Here is a tiny trained network, its code and every weight. The questions are about switching its units off for an input and a class, where a switched-off unit gives its printed mean instead of its output.

import numpy as np


def w(rows, s, z=0):
    codes = np.array(rows[::2]) - 128.0
    scale = np.full(codes.shape[1], s)
    scale[-1] = z or s
    return codes * scale


def f(y):
    return y / 2 * (1 + np.tanh(0.7978845608 * (y + 0.044715 * y**3)))


def log_softmax(a):
    a = a - a.max(-1, keepdims=True)
    return a - np.log(np.exp(a).sum(-1, keepdims=True))


def net(x, mask):
    res = np.array(x, float).reshape(1, 5) / 4 @ E
    y = f(res @ A[0][:, :-1].T + A[0][:, -1])
    res = res + np.where(mask, y, B[0][:, -1]) @ B[0][:, :-1]
    return log_softmax(res[-1] @ U[:, :-1].T + U[:, -1])


A, B = {}, {}
E = w([
[15,248,43],'x0',
[128,128,129],'x1',
[69,173,254],'x2',
[131,128,126],'x3',
[249,248,139],'x4',
],0.0097)
A[0] = w([
[111,36,201,113],'n0',
[189,135,142,151],'n1',
[89,3,91,200],'n2',
[46,32,112,254],'n3',
[90,164,232,227],'n4',
[164,126,84,145],'n5',
[162,27,154,228],'n6',
[16,73,163,95],'n7',
[133,205,128,84],'n8',
[146,195,132,107],'n9',
[198,104,200,111],'n10',
[151,116,84,174],'n11',
[154,170,141,194],'n12',
[123,203,111,101],'n13',
[180,155,106,130],'n14',
[38,92,85,170],'n15',
[121,110,48,147],'n16',
[224,72,138,191],'n17',
[156,71,160,196],'n18',
[156,190,143,154],'n19',
[124,148,77,144],'n20',
[90,169,134,128],'n21',
],0.017,0.0091)
B[0] = w([
[10,136,181,215],'n0',
[176,139,163,186],'n1',
[23,129,77,239],'n2',
[61,188,97,246],'n3',
[77,171,191,225],'n4',
[150,112,134,162],'n5',
[21,42,136,253],'n6',
[103,205,159,206],'n7',
[108,92,70,156],'n8',
[95,98,104,157],'n9',
[178,163,210,225],'n10',
[148,105,107,166],'n11',
[139,91,113,170],'n12',
[97,126,102,160],'n13',
[132,139,146,164],'n14',
[180,223,85,209],'n15',
[167,149,87,177],'n16',
[162,68,207,250],'n17',
[90,92,172,214],'n18',
[120,89,91,170],'n19',
[164,118,150,157],'n20',
[141,68,157,158],'n21',
],0.013,0.021)
U = w([
[64,92,93,229],'0',
[70,152,151,9],'1',
[208,47,164,107],'2',
[196,173,221,191],'3',
[139,226,45,93],'4',
[136,255,130,135],'5',
[204,78,17,88],'6',
],0.012)

Each question gives the input, the list of numbers given to net, and the class t.
The units are the neurons (one row each of A and B). Each row of codes is followed by its name. A weight is (code - 128) times the scale printed after its matrix; where a second scale follows, it is the last column's (A, B and U).
mask holds one flag per neuron, in row order. A switched-off neuron (its flag False) gives its mean, the last column of its row in B, instead of its output. The means were averaged over made-up inputs and are rounded, as every weight is.
A unit's drop is (log p(t) with every unit on - log p(t) with that unit switched off) / (log p(t) with every unit on - log p(t) with every unit switched off).
The circuit of an input: a set's keep is (log p(t) with only the set's units on - log p(t) with every unit switched off) / (log p(t) with every unit on - log p(t) with every unit switched off). Starting from the 12 units with the biggest drops (on a tie, the unit counted first), units are removed one at a time, each time the one whose removal leaves the highest keep (on an exact tie, the one counted first), for as long as the keep stays at least 0.8.
units of the circuit, in order: the units of the circuit, biggest drop first
top k neurons: the k neurons with the biggest drops, biggest first
drop of u: that unit's drop, to one decimal
input [1,-4,6,5,8], class 0: units of the circuit, in order : n8; n19
input [1,8,-8,-4,-5], class 4: units of the circuit, in order : n15; n16
input [4,2,3,0,0], class 5: units of the circuit, in order : n6
input [0,-2,-5,-2,1], class 2: units of the circuit, in order : n3; n0; n2
input [1,-2,2,5,0], class 5: top 3 neurons : n6; n17; n2
input [-1,-7,5,4,6], class 3: top 2 neurons : n6; n2
input [4,7,0,7,0], class 4: top 2 neurons : n6; n17
input [8,6,1,-6,-5], class 5: drop of n7 : 0.2
input [-8,-7,7,6,3], class 3: drop of n10 : 0.3
input [-8,-6,0,-8,8], class 2: drop of n7 : 0.2
